Below is a small trained network, with its code and all its weights. Each question gives an input and a class and asks what happens when units are switched off, that is, made to give their printed mean instead of their output.

import numpy as np


def w(rows, s, z=0):
    codes = np.array(rows[::2]) - 128.0
    scale = np.full(codes.shape[1], s)
    scale[-1] = z or s
    return codes * scale


def f(y):
    return np.maximum(y, 0)


def log_softmax(a):
    a = a - a.max(-1, keepdims=True)
    return a - np.log(np.exp(a).sum(-1, keepdims=True))


def net(x, mask):
    res = np.array(x, float).reshape(1, 7) / 4 @ E
    y = f(res @ A[0][:, :-1].T + A[0][:, -1])
    res = res + np.where(mask, y, B[0][:, -1]) @ B[0][:, :-1]
    return log_softmax(res[-1] @ U[:, :-1].T + U[:, -1])


A, B = {}, {}
E = w([
[190,184,49,117,135,143,157,164,151,138],'x0',
[169,143,169,112,157,40,134,146,205,92],'x1',
[86,196,124,131,150,117,50,171,135,150],'x2',
[132,122,192,148,104,140,159,179,167,210],'x3',
[219,111,124,131,96,112,43,128,111,144],'x4',
[125,156,168,95,150,212,98,71,172,123],'x5',
[148,192,150,243,112,141,133,104,143,101],'x6',
],0.011)
A[0] = w([
[98,145,125,140,150,143,147,117,137,119,43],'neuron 1',
[135,139,106,131,129,141,104,111,118,99,247],'neuron 2',
[69,192,116,130,148,106,62,175,122,158,121],'neuron 3',
[149,139,150,96,121,68,145,127,194,88,4],'neuron 4',
[139,115,180,137,109,143,133,152,159,227,58],'neuron 5',
[137,141,147,98,123,172,106,101,163,119,89],'neuron 6',
[162,114,153,144,114,137,104,132,134,174,71],'neuron 7',
[103,117,91,143,89,228,125,113,32,179,2],'neuron 8',
[129,119,138,81,133,103,136,139,150,115,62],'neuron 9',
[49,134,130,127,128,127,169,130,139,111,31],'neuron 10',
[151,174,155,244,118,133,135,98,132,102,23],'neuron 11',
[74,70,223,146,113,96,84,111,104,123,173],'neuron 12',
[122,103,102,160,113,52,143,163,75,138,170],'neuron 13',
[116,128,77,105,142,115,98,71,106,24,39],'neuron 14',
[97,162,118,122,128,119,95,141,127,149,35],'neuron 15',
[157,142,174,103,136,84,112,110,187,94,36],'neuron 16',
[176,174,56,101,125,161,168,173,171,161,207],'neuron 17',
[161,93,146,136,119,149,169,118,144,159,66],'neuron 18',
[98,127,143,134,120,137,168,145,165,170,119],'neuron 19',
[214,96,146,128,100,121,31,116,104,143,45],'neuron 20',
[71,154,126,111,148,132,169,137,146,100,149],'neuron 21',
[171,82,121,131,114,129,199,99,94,96,172],'neuron 22',
[156,106,147,112,124,176,141,102,159,111,143],'neuron 23',
[117,92,120,5,136,114,120,140,117,176,43],'neuron 24',
[116,120,120,150,133,89,152,155,120,124,93],'neuron 25',
[141,153,165,79,152,192,95,95,172,117,107],'neuron 26',
],0.014,0.0026)
B[0] = w([
[121,123,117,126,127,143,167,135,119,141,162],'neuron 1',
[107,141,164,80,110,78,141,119,115,99,174],'neuron 2',
[147,85,196,108,94,192,110,96,199,141,233],'neuron 3',
[136,119,145,168,206,110,109,137,155,150,207],'neuron 4',
[117,168,186,97,133,118,96,173,81,77,216],'neuron 5',
[116,123,107,139,98,114,108,145,93,175,180],'neuron 6',
[95,150,144,91,137,133,162,152,112,116,172],'neuron 7',
[154,122,134,182,218,65,113,163,182,156,245],'neuron 8',
[129,113,122,165,134,136,123,139,149,121,175],'neuron 9',
[109,155,113,121,138,158,196,103,135,146,197],'neuron 10',
[120,57,64,157,87,121,143,175,143,48,216],'neuron 11',
[195,153,74,118,151,105,96,31,95,95,246],'neuron 12',
[103,134,110,112,81,90,84,153,79,212,216],'neuron 13',
[127,179,197,96,139,152,100,192,76,86,221],'neuron 14',
[140,90,155,128,119,179,116,125,146,132,170],'neuron 15',
[140,118,133,159,190,108,125,152,161,155,204],'neuron 16',
[162,145,95,124,155,110,105,27,72,95,234],'neuron 17',
[123,134,170,110,117,178,102,120,150,120,171],'neuron 18',
[108,158,153,99,141,142,134,174,98,111,191],'neuron 19',
[77,167,112,121,150,184,251,106,144,160,232],'neuron 20',
[113,158,115,111,129,123,205,119,135,156,205],'neuron 21',
[131,107,183,102,93,186,105,87,195,141,195],'neuron 22',
[124,120,130,113,90,137,107,124,125,180,173],'neuron 23',
[120,80,79,185,72,123,156,169,147,37,253],'neuron 24',
[120,129,109,137,118,127,120,142,106,182,170],'neuron 25',
[118,111,97,129,72,94,93,144,89,197,215],'neuron 26',
],0.021,0.014)
U = w([
[142,147,161,203,245,85,90,189,188,174,84],'0',
[101,90,83,179,68,128,137,191,138,36,112],'1',
[59,214,133,122,145,174,234,118,125,169,254],'2',
[99,227,227,105,144,156,71,207,62,74,82],'3',
[92,141,112,144,57,109,51,154,79,254,185],'4',
[194,183,94,141,151,137,77,17,75,98,110],'5',
[137,106,232,111,76,194,73,93,216,157,179],'6',
[106,171,163,89,103,67,129,108,168,147,86],'7',
],0.0074,0.0035)

Each question gives the input, the list of numbers given to net, and the class t.
The units are the neurons (one row each of A and B). Each row of codes is followed by its name. A weight is (code - 128) times the scale printed after its matrix; where a second scale follows, it is the last column's (A, B and U).
mask holds one flag per neuron, in row order. A switched-off neuron (its flag False) gives its mean, the last column of its row in B, instead of its output. The means were averaged over made-up inputs and are rounded, as every weight is.
A unit's drop is (log p(t) with every unit on - log p(t) with that unit switched off) / (log p(t) with every unit on - log p(t) with every unit switched off).
The circuit of an input: a set's keep is (log p(t) with only the set's units on - log p(t) with every unit switched off) / (log p(t) with every unit on - log p(t) with every unit switched off). Starting from the 12 units with the biggest drops (on a tie, the unit counted first), units are removed one at a time, each time the one whose removal leaves the highest keep (on an exact tie, the one counted first), for as long as the keep stays at least 0.8.
circuit, biggest first: the units of the circuit, biggest drop first
unit that matters most: the unit with the biggest drop
k most important neurons: the k neurons with the biggest drops, biggest first
drop of u: that unit's drop, to one decimal
input [5,7,-6,4,-3,-4,-2], class 0: unit that matters most : neuron 4
input [-4,-4,-7,-7,0,2,8], class 1: 2 most important neurons : neuron 11; neuron 3
input [-2,-6,6,5,5,6,0], class 0: 3 most important neurons : neuron 8; neuron 13; neuron 14
input [-1,4,-2,6,4,4,6], class 1: 2 most important neurons : neuron 11; neuron 14
input [-2,-3,6,3,0,2,3], class 6: 3 most important neurons : neuron 3; neuron 24; neuron 14
input [-3,-1,4,0,-2,1,0], class 6: 3 most important neurons : neuron 17; neuron 20; neuron 3
input [5,3,-4,-1,3,6,1], class 4: 2 most important neurons : neuron 12; neuron 26
input [5,-5,-4,0,2,5,2], class 0: 3 most important neurons : neuron 8; neuron 12; neuron 13
input [-2,-5,-7,0,6,3,-1], class 6: 3 most important neurons : neuron 22; neuron 21; neuron 18
input [-8,6,-1,3,-4,-6,2], class 5: 2 most important neurons : neuron 12; neuron 8
input [2,-1,8,-7,6,7,-1], class 6: 4 most important neurons : neuron 3; neuron 5; neuron 13; neuron 15
input [8,-5,8,-1,1,-7,8], class 1: 2 most important neurons : neuron 11; neuron 12
input [-2,-2,6,-1,-5,8,6], class 4: 4 most important neurons : neuron 26; neuron 24; neuron 6; neuron 20
input [8,-3,-4,8,3,-1,5], class 3: 2 most important neurons : neuron 5; neuron 12
input [7,4,2,5,6,-3,5], class 5: circuit, biggest first : neuron 17
input [-4,4,-2,-7,7,-7,3], class 2: 2 most important neurons : neuron 20; neuron 5
input [-7,4,-5,-5,-5,-3,2], class 5: drop of neuron 20 : 0.8
input [-2,3,-5,1,-2,3,4], class 6: drop of neuron 18 : 0.2
input [0,-2,5,8,-3,6,-7], class 3: drop of neuron 19 : 1.3
input [-1,6,7,-4,2,3,-8], class 1: unit that matters most : neuron 24
input [-8,4,7,0,-1,-2,-6], class 5: drop of neuron 12 : 2.8
